Below are the code and all the weights of a small trained network. Each question names an input and a target symbol and asks about switching units off, where a switched-off unit gives its printed mean instead of its output.

import numpy as np


def w(rows, s, z=0):
    codes = np.array(rows[::2]) - 128.0
    scale = np.full(codes.shape[1], s)
    scale[-1] = z or s
    return codes * scale


def f(y):
    return y / 2 * (1 + np.tanh(0.7978845608 * (y + 0.044715 * y**3)))


def softmax(a):
    e = np.exp(a - a.max(-1, keepdims=True))
    return e / e.sum(-1, keepdims=True)


def log_softmax(a):
    a = a - a.max(-1, keepdims=True)
    return a - np.log(np.exp(a).sum(-1, keepdims=True))


def net(x, mask):
    ids = ['αβδεηλμξστφψω'.index(c) for c in x.split()]
    T = len(ids)
    res = E[ids] + P[:T]
    r = res
    for j in range(2):
        rows = slice(2 * j, 2 * j + 2)
        q, k, v = (r @ M[0][rows].T for M in (Q, K, V))
        z = softmax(np.where(np.tri(T) > 0, q @ k.T / 2**0.5, -1e9)) @ v
        o = O[0][rows]
        res = res + np.where(mask[j], z, o[:, -1]) @ o[:, :-1]
    y = f(res @ A[0][:, :-1].T + A[0][:, -1])
    res = res + np.where(mask[2:14], y, B[0][:, -1]) @ B[0][:, :-1]
    return log_softmax(res[-1] @ U[:, :-1].T + U[:, -1])


Q, K, V, O, A, B = {}, {}, {}, {}, {}, {}
E = w([
[119,93,135],'α',
[168,65,160],'β',
[153,71,135],'δ',
[130,97,150],'ε',
[127,96,149],'η',
[148,50,126],'λ',
[102,108,176],'μ',
[173,144,33],'ξ',
[107,103,180],'σ',
[146,103,203],'τ',
[149,139,219],'φ',
[92,103,184],'ψ',
[147,130,2],'ω',
],0.018)
P = w([
[135,125,108],'0',
[98,97,119],'1',
[159,191,114],'2',
[89,123,125],'3',
[212,145,150],'4',
[92,63,135],'5',
[144,117,133],'6',
[58,121,136],'7',
[251,142,177],'8',
[92,85,151],'9',
[192,59,127],'10',
],0.025)
Q[0] = w([
[158,195,153],'head 0',
[161,59,122],'head 0',
[167,157,8],'head 1',
[172,145,113],'head 1',
],0.015)
K[0] = w([
[198,7,128],'head 0',
[22,76,122],'head 0',
[142,192,1],'head 1',
[109,32,88],'head 1',
],0.0098)
V[0] = w([
[39,137,5],'head 0',
[56,211,170],'head 0',
[121,101,56],'head 1',
[43,143,157],'head 1',
],0.012)
O[0] = w([
[72,224,220,158],'head 0',
[98,238,92,3],'head 0',
[99,145,254,155],'head 1',
[89,184,76,68],'head 1',
],0.013,0.0063)
A[0] = w([
[88,118,204,177],'neuron 0',
[39,127,24,218],'neuron 1',
[147,110,194,180],'neuron 2',
[148,63,150,119],'neuron 3',
[46,151,206,129],'neuron 4',
[138,135,108,41],'neuron 5',
[254,183,120,143],'neuron 6',
[145,79,39,100],'neuron 7',
[90,112,241,95],'neuron 8',
[129,132,223,181],'neuron 9',
[173,135,55,254],'neuron 10',
[34,53,123,175],'neuron 11',
],0.0099,0.005)
B[0] = w([
[95,145,116,209],'neuron 0',
[219,117,201,148],'neuron 1',
[156,197,102,244],'neuron 2',
[123,142,50,251],'neuron 3',
[182,115,164,176],'neuron 4',
[126,73,107,118],'neuron 5',
[1,120,159,175],'neuron 6',
[121,160,166,166],'neuron 7',
[120,102,31,234],'neuron 8',
[115,152,99,235],'neuron 9',
[66,65,182,150],'neuron 10',
[80,196,154,207],'neuron 11',
],0.0081,0.015)
U = w([
[72,179,126,254],'α',
[244,74,143,212],'β',
[194,130,88,67],'δ',
[106,130,117,60],'ε',
[101,130,113,45],'η',
[141,129,47,64],'λ',
[125,136,194,176],'μ',
[104,144,82,75],'ξ',
[91,125,170,221],'σ',
[10,75,96,8],'τ',
[75,75,161,84],'φ',
[108,134,164,130],'ψ',
[136,201,92,131],'ω',
],0.012,0.0039)

Each question gives the input, a string of symbols that net reads in full, and the target symbol t.
The units are the heads (2 rows each of Q, K, V and O) and the neurons (one row each of A and B). Each row of codes is followed by its name. A weight is (code - 128) times the scale printed after its matrix; where a second scale follows, it is the last column's (O, A, B and U).
mask holds one flag per unit, heads first, then neurons. A switched-off unit (its flag False) gives its mean, the last column of its rows in O or B, instead of its output. The means were averaged over made-up inputs and are rounded, as every weight is.
A unit's drop is (log p(t) with every unit on - log p(t) with that unit switched off) / (log p(t) with every unit on - log p(t) with every unit switched off).
The circuit of an input: a set's keep is (log p(t) with only the set's units on - log p(t) with every unit switched off) / (log p(t) with every unit on - log p(t) with every unit switched off). Starting from the 12 units with the biggest drops (on a tie, the unit counted first), units are removed one at a time, each time the one whose removal leaves the highest keep (on an exact tie, the one counted first), for as long as the keep stays at least 0.8.
units of the circuit, in order: the units of the circuit, biggest drop first
most important unit: the unit with the biggest drop
k most important neurons: the k neurons with the biggest drops, biggest first
heads that matter: for each layer, one digit per head in row order, 1 if its drop is at least 0.15 and else 0, layers parted by /
input β ω ω λ, target α: heads that matter : 10
input δ β τ σ φ δ, target β: most important unit : head 1
input β ξ β β ε ξ τ, target β: units of the circuit, in order : (neuron 6; head 0)
input ψ ω λ β λ, target ω: units of the circuit, in order : (neuron 2; head 0; neuron 9)
input λ φ β ε ψ λ ω β ξ, target λ: heads that matter : 11
input β β σ, target β: heads that matter : 10
input β β λ φ α λ λ σ τ, target λ: heads that matter : 10
input σ φ δ β δ, target φ: 2 most important neurons : (neuron 6; neuron 10)
input φ μ β τ μ β φ τ, target β: units of the circuit, in order : (neuron 1; head 0; head 1)
input β τ σ μ σ, target τ: units of the circuit, in order : (neuron 6; head 1; head 0; neuron 10)
input ε β σ β μ ω φ, target β: units of the circuit, in order : (head 0; neuron 11)
input β μ δ, target β: 2 most important neurons : (neuron 11; neuron 0)
input β ε α ξ ω φ μ ω β, target φ: 2 most important neurons : (neuron 6; neuron 10)
input λ λ σ φ δ λ ω ω σ ψ, target α: units of the circuit, in order : (head 0)
input δ β μ α β ψ φ τ φ β, target β: 2 most important neurons : (neuron 1; neuron 6)
input β ω δ β β ω ω φ β, target ω: units of the circuit, in order : (head 0; neuron 2; neuron 9)
input β β β β β τ λ, target β: 4 most important neurons : (neuron 6; neuron 0; neuron 8; neuron 9)
input λ λ β, target λ: heads that matter : 11
input β τ β φ ψ, target τ: units of the circuit, in order : (head 1; neuron 6; head 0; neuron 10)
input β β ξ β β ψ φ, target β: units of the circuit, in order : (head 0)
input τ ψ δ, target τ: heads that matter : 10
input β λ δ λ β λ α λ ξ β λ, target λ: units of the circuit, in order : (neuron 3; neuron 4)
input α δ ε ω β β β β ω η, target α: heads that matter : 10
input α β λ ω, target α: heads that matter : 11
input τ β α φ τ ε, target β: units of the circuit, in order : (neuron 1; head 0; head 1)
input ξ ω β φ τ ε, target β: units of the circuit, in order : (head 1; neuron 1; neuron 6)
